Each row is followed by its class number.
[  9   6   8  -6 -43  35  17  20  -1  33  -5   2   7  -3  -3  -2 -32  12
  16  -4 -20   3  28  -8   5  -6   4  14   4   9  -8 -18  35  10  -9]
11
[ 54 -41  50  17  14  11  31  -4  18  -2 -55 -18  68 -22 -50 -19 -19 -48
  87 -23   4  14  15   2  19  17 -18 -18   3  38  28 -42  66  51 -25]
3
[ -1  39 -20  76 -64  50 -31 -15 -39  36 -24   1 -19  65 -12 -25  17 -36
  11  11   0 -28   7  56  -4 -13  33   6 -11  15 -30   3   0 -24 -10]
5
[ 34   8  14 -10 -46  31  -3  31   8 -41   0  -5  28 -12 -12 -13 -15  11
  19   0 -19  -7   0 -13   2  -9  -4  13 -23   8 -23  -5  17  18  10]
3
[  3   8  -2 -17  -7  -3  -1  -2   3 -21 -23  19 -13  10  13 -14   5 -22
   7   7 -26  16  30 -36  -6  -2 -11  -6  -3  -8   9  25   2   8   3]
7
[-15   1 -10 -30  13 -21 -12  -3 -18   2 -12  21  -9  12 -17   2   3 -28
   2   2 -12  17  19 -24  -4  -5 -11 -14  -1 -21   6  14  -8  12  16]
0
[ 17  12  17  22  13   5   0  11   7  -9  19 -14  42 -21  44   8  40   1
  37  26  19   2 -16  -7  27   4   7  20 -27  25  21   5 -13 -30   1]
8
[ 25  28  38  -9 -22  26  -9 -14 -22   5 -15  13   2 -42   9 -54 -49 -38
  73  56 -63  62 -31 -54   7  10 -61   8 -45  13  21  31  80  -5   0]
8
[ -6  12 -10  -7 -31   4  18  10  -2   2  -2   6  19  -8 -15 -13 -41  16
   9 -12 -29  -1   7  -5   6 -25 -17  14  -6  16   5  13  17   0 -20]
1
[-35  18 -10 -23  18 -32 -52  13   0 -35  20  30  32 -15  -5  25  56  15
   3  -5  22  -8  55 -37  36  -1  14 -49 -13  21  37  -2 -15  14 -21]
2
[-11  12  11 -25 -47   7  -4  26  -4  26  13  -7  33   1 -13 -13 -19  -9
  -2 -13   0  -2  27 -21   5  -7   1  11  -6  21 -38  10  24  10  -4]
11
[  6  10 -12 -11  13 -20   3 -10  -2  -4 -10  22 -23  -4  -4  -2  17 -24
  21   8 -15  24  18 -22  11 -15 -10 -12  -6 -23  -1  14  -9   5  -1]
8
[  4  -2  -7 -13  15  -4  -6  -3  -2  -1 -14  19 -16  11  -1 -11   3 -23
   6   4 -13  26   8 -10 -11 -19  -8 -20  -4 -17 -14  16  -3  15  -8]
9
[ 33  45  -8   6 -15  67 -10  48 -35   7 -21  27 -36  45   2 -46  58 -41
  35  40   7   6 -12  37   6 -32   0   2 -84 -44 -18   5  31   3  37]
0
[ 26  28  18  15  -1  44 -10  20   5  -3  11  -6   6  -2   7 -15  19 -11
  27 -15  17  -5 -28  10  -7  14 -22  -6 -25  26 -26  31  15  10   2]
3
[ 23  17   8  17  20  30   6  -2   6  14   0  -3  -3  -6  14 -16   2 -17
  14  -7  33  -1  -1  15  -4   0 -22 -10 -15  18 -38  20  17   2   1]
6
[ 16  10  20  11  23  33  -4   3  14   9   6   5   5 -11  16 -14  20 -19
  30  -5  43   6 -12  25  -5   6  -9  -9 -14  32 -18   7  21  -7  16]
6
[ -21   -3    6   20    8   24   41  -34    7   -1  -37  -46  -18  -38
    9  -21   -3   50   35   -6   48   55 -114   30   -2    7  -27   -9
    8   27   52  -21    5  -32  -25]
2
[  5   0  15  -4  16  35 -12  19   6   1  11   4  35 -11  33  24  35  -2
  21  10  13   5 -11  -6  11  20  25  18 -22  38  15  -1 -11  -6  10]
4
[-48   3 -16   8  14 -44 -49 -31   1 -19 -16 -24  -9  12  14   0  17  21
  -8  -9   2  36 -61   9  19 -36  23 -21 -15  -4   4 -24 -78  -7  -9]
9
[ -8  13   0 -24 -18  -4  -8  20 -13  11  -6  -5  28  -2 -10   4 -26  -2
   9  10 -20   8  13 -21  -3 -14  -4  24   4   0  17  14  16   5  20]
0
[ 29 -26   5 -34  20  43  14  -5 -31  19 -30  22  -2 -24  23  17 -16  15
  19 -31 -34  -1  28 -49  -3  -4 -36  -1  -2  -9 -26  52   0 -12 -30]
0
[ 14 -14  19   9  17  34  -2   7   7  14  11  -4  34  -9  38  -1  20  12
  10  25  32   9   8  14   8  -2  16  11 -36  31   7  -4  -8 -13  -4]
9
[-20  49  24  20   8  -2 -68  46 -29   7  -9  26   8  -5  -5   3  36 -23
  10 -78  28 -19  93 -18  -2 -36 -35 -19 -11 -16  -6  80  21  11 -14]
1
[ 14   5  15 -10   6  29  14  19  14  -2  -4   7  22  -3  47   1  41  25
  34  19  -5  -5   2 -18   8  18  21  19 -11  27  28   9   4  -6  -4]
7
[ -2  13  13  -9 -33  -3 -27  22 -11  -1  -6 -12  35  -3 -29 -12 -33  -5
  -8  20   6  -6  19 -22  -1 -16 -10  16  -8   2  -6   2  33  11  15]
0
[-14 -41  75 -11   3 -56   1  -1   2  19  -4 -45  27 -28  -7 -74  -7 -35
  18  -9  47 -14  42 -47 -14  23  27  89   1  74  28  11 -18  -6  54]
7
[ -7   6  73  -3  29  11 -21  21   0  24  -7 -17   9  -9   7 -37  55  23
  -3 -49  32 -32  15 -38  12   7 -21  37  -4 -25  48 -17   0  29 -25]
5
[  8  17  -7 -11   7 -25   5  -3  -7 -11 -16  16  -5  -2   2  -1  12 -35
  22   5 -28  26  17 -20  11 -15 -15 -11 -11 -27  -7  18  -4   9  -1]
8
[ -2  26  26  -2   0  35 -10   3  10  14   0  -8  -3   6  31 -29  28  -1
  13 -11  13   2 -16   1  -9   2 -26  10 -10  35   2  31  16  -8   3]
7
[-13  36  43 -29 -14 -43  -8  20  13   5  12 -30 -10  11  15  10  66  46
  29  -5  23  -8 -26 -51  39 -26   6  -1   7 -13 -31   2 -51  33   3]
8
[-18  16  -2  41  55 -31 -72   3  40  22  22 -22  -3   0  17  55  18 -31
 -27 -17  48  24 -28  23   3 -14 -12 -21  39   0  43 -11  -4 -18  19]
10
[  9   6   9 -13 -38  16 -17  22  -3  15  18   1  28  -5  -6  -3 -50   7
  10   3 -47   1   3 -24   6  -9 -18  19   1  20 -12 -11  52   1  -3]
10
[ -9   7   1 -15 -48   0  -3  17 -11  -4 -14  -5   6 -12 -28 -15 -35  13
  -2   9 -15   0   4  -4  -3 -12   1   8  -7   8  -8   0  36   5 -18]
2
[-12   2  14   5  10   7   8  19  10   6   2   9  33 -15  33  15  10  19
  12  -9  13   0 -20  16   6  17  19  12 -21  35  10  12 -18 -21  -7]
1
[ -3  16   2 -16 -49   6   3  17  -2  10  11  -9  20  -9 -18 -14 -27   9
  -5 -14   1  -8  32 -16   0 -16  -5   7  12  15 -41  -5  26  10  -1]
11
[-79  22   3 -46  17 -92 -46 -18 -54  -3  60 -47  98 -59   5 -20  18  30
   6 -16  54  17  53 -25  33   0  -7  13 -48  21  15  43  -8  -2   6]
6
[ -6  -4  -6 -16   6  -4 -20  -3   0 -11 -18  22  -7  10  -7 -12   5 -21
   0   0  -7  33  10 -12  -8 -24  -6 -25 -12 -14 -16  11  -9  13  -7]
9
[  7  28   6  11  16  14   1  14  -6  33  -5  -6 -23  -1   8 -11   3 -13
  15  -2   9   3 -22  20   5   0 -20 -11 -22  17   2  23  27   8 -19]
2
[ -1  20   3  -7 -31   1 -11  32  -4 -17   6   0  53  -3 -13 -15 -33 -12
  10 -19 -38   5   8 -18   2 -13 -23  11   2  20  -6 -15  45   6   7]
10
[ 14  20  13  -4 -40   5  20  15   5  -9  -8  -4  21 -15  -9 -16 -30  -3
  18   8 -11  12  20 -13   0 -22 -19  23  -1   8 -18   9  26   1   7]
8
[-15   3 -13 -26   6 -18 -15   3 -19   4 -15  24 -10  12 -22   5   2 -20
   5   4  -3  16  26 -30  -1  -8  -4 -16  -3 -21   6  16  -8  12  13]
0
[ 17  26   1  19  13  15  18   6  16  -9  10  -7  43 -13  51  16  35   6
  29  28   0   0 -10  -4  25   7  13  18  -9  35  16   2 -23 -19   4]
8
[ -5   7   1 -19 -35   0  -9  24   4  -8  11  -1  42 -15 -23 -11 -42  16
  -4  -1 -16  13   0 -43   0  -4 -22  13  10  12  -5  -7  47   4  -8]
10
[  1  21   2  12  14  40 -13   9  -5  20  30 -12  15   3  15   7  26 -10
   2 -14  25  -5 -15  27   4  -3 -19   6 -28  32  -9  14  12  -4  -4]
4
[  4  29  29  24  15  -3  -4  12  -1  21  17  -8  13 -10  16  -1  22  -2
  39 -14  19   1 -18  11  11   3 -26  -5 -14  21  -3  14  19  -5 -14]
8
[-35  -4  54 -25 -15   8 -27 -75  15  -2 -54 -65 -24   5  41 -15 -15 -19
 -21 -25 -25  40 -43   2 -14 -26 -24  23  38  -1 -29 -26 -58   3  53]
6
[ 33  38  -7  32  89 -20  38  13  13   5 -14  15  32  -8 -12 -40   9 -23
  16  51  15 -27  28  -2  27  46  13   3 -27  28  45 -60  18  70   8]
0
[ 28   4  12   6   1   8   4  18   5   8  -7  -3  43  -8  27   8  30  -8
  24  24  18  -2 -21  -8  20  13  29   9 -19  14   2  10 -10 -11 -13]
5
[-20 -43 -13  31  -6  20 -39 -43 -12  24 -18 -12  75 -13 -47 -10 -46  -8
   9  -5   7   2  -5 -38  43  18   9   0 -31  91  15  -4   7  -9 -81]
4
[ 18  16 -11 -10  -2  14 -18  10  -3 -28 -26  19  -9   9 -14  -7  17 -23
  16  -9 -35   7   9 -21  -1   1   5 -10 -13 -26 -11  14  -6  34   0]
3
[-33  64 -91  23   5 -63  15   8 -11 -34  18  14  68  20 -54 -22 -30 -52
   7  25 -26  -4 -16  -9  -9  18   6 -14  26  55  19  28   6   7   8]
0
[ 20  -4  14   7  -3  43 -33  31  10 -23  -2  -2  53  -3  31  24  41   9
  31  -7  -7 -12 -24   0  19  16  39  13 -36  28   2   6 -21  -8  -6]
3
[ -8   2 -10 -21  -5   2   9  -3 -11   8 -11  12  -5   5  -2  -7  15 -28
  10 -21  -4  22  28 -20   6  -4  -6 -20  -2 -13 -18   6  -3   8  -5]
11
[ 14 -37 -29 -82  75   1  69  11  22  71  34  67 -41  -5 -30 -46  10 -10
  -2 -24   8   1   7  51  21 -12   0   8 -75  20  -3  -6   1  23 -20]
1
[ 16  37   8  33  13  10   6  20  -2  17  18   2  -5  -5  14 -16  -6  -9
  27 -13   4 -14 -24  35   4 -10 -31  -8 -28  27  -8  21  27  -4 -12]
1
[-19  -3  47  28 -32 -25 -24  17  -4 -55  22 -66 108  17  20  19  58 -10
  29 -51  67   2   8 -15  48 -36 -37 -31 -11  30   6 -37 -27 -19  11]
10
[  5 -13  30  10   0  35 -15  14   0  14 -10  -4  34  10  35  -2  25   8
  19   9   2  -2  -7   5   2   2  32  20 -22  31  -6  -5 -15  -9  -8]
9
[ 10  12  15   0   9  14   9   5   6   9   6   3  40 -12  40   6  34 -13
  30  25   9  13  -4  -8  20  16   9  13 -28  34  -3  21 -12 -18   1]
8
[  4  20 -10  -9   5 -24  -3  -5  -3  -8  -6  15 -17  -4  -1  -3  12 -22
  17  11 -14  24  10 -24  13 -19 -12 -11 -11 -20  -9  19 -11   4   1]
8
[ 10 -11   5  -9  24  27  23   4  12   6 -10   9  44  -9  37  17  15   0
  34   2   4  15   8  10  19  13  27   8 -21  29  15  -7 -13  -4   4]
6
[ -5   8 -10 -27  17  11 -11   0   0  -5 -12  17  -9   9  -1  10  17 -29
   1  -6 -24  26   0 -27   4  -3  -9  -8  -8 -12   3  11 -10  25  -1]
4
[ 32   1  18   3  -4  46  -6  20   8 -19   4 -11  39 -12  27   6  44  10
  36   7   6 -14   1 -14  15  13  22  21 -20  24   6   5 -10   3   9]
3
[-39  30  13 -64  -1 -12  15  25 -12  -6 -16   5   6  -3  24 -34  71  46
  28 -76   8 -11 -14 -18 -24   5  14  18  14  36 -60  63 -41   4   7]
7
[-30 -23 -35 -13  -1 -45  62 -20  -6 -21  28 -23  43  11 -62 -27  -7 -24
  26 -91 -35 -20  -3  29  -9 -50 -61   2  56  10  48  -5  28 -15 -39]
1
[  3  13 -46 -23 -19 -30  58 -21   4 -41  -7 -45  16  -7 -20 -13  19  24
 -38   8   4 -37  28   3  -6 -26  11  12  58  -4 -41 -17 -21  21  -5]
2
[  1  22   7   9 -66   6 -15  37  -6 -12 -25 -11  10  -5 -21  -5 -53   4
   4  12 -20   7  15 -18   6 -30  -6   8 -10   1  11   5  38   9 -11]
2
[-14 -18 -68 -32 -37   8  17 -13  13 -69  -3  42 -14   7 -38 -18  12 -20
  22  34 -27  32 -13 -48 -30 -13  32  13  50 -20  47   3  -2 -38  30]
6
[ -7  17   7 -15 -23  -2 -13  16 -16   9 -12  -4  26  -3 -16  -5 -40  -6
   0  13 -12   9  19 -13  -4 -13 -14  14  -8   0   1   8  24  11  19]
0
[ -5  27  16  17 -10  36   3  23  -3  40  10  -5   2   7  18  -9  10 -24
   8 -32  40   8   2  14  -7   8 -18  -7 -10  28 -31  29  14  -9   3]
11
[ -4  14  10  -5 -35  -4 -10  26  -5   0   2   0  20  -7  -7 -11 -50   5
  -2 -11 -37  -4   5 -10   6 -29 -18  22 -22  -1   2  17  25   2 -15]
1
[-50  -5   0   2  25 -22 -35 -37 -25  39  28  17  -4   6 -28 -29  42  28
  21 -34  41 -26  64 -17   0   1  21 -11  23  66   0   8 -31   8 -18]
9
[  8 -25  26  10 -60  21  21  27  -3 -48 -26  33  68  -9  10  47  -5  28
  33  -4  26   4 109 -20 -14  23  11 -28  14  18   8   5  40 -13 -14]
7
[  9   0  18  14 -22  20  -5  33   4  -5 -12  -7  24  -9  22  19  -1   3
  12  23   9   0  -6  -9   8  11  20   7 -15  26  17   9   9 -15 -12]
2
[ -1  15 -17  -9   4  -2 -10   6  -6  -5   2  18   2  11  -3  -4   2 -21
   3  -2 -28  19   9 -27   7  -4 -17 -11   0 -12   0  -5  16  10   3]
10
[ 14  32   1  22  22  22 -22  19  -2  36  31  -2  -8   0  16  -6  14  -2
  11  -8  16  -7 -29   7   2   2 -26  -4  -7  21 -20  13  34  -8  -5]
10
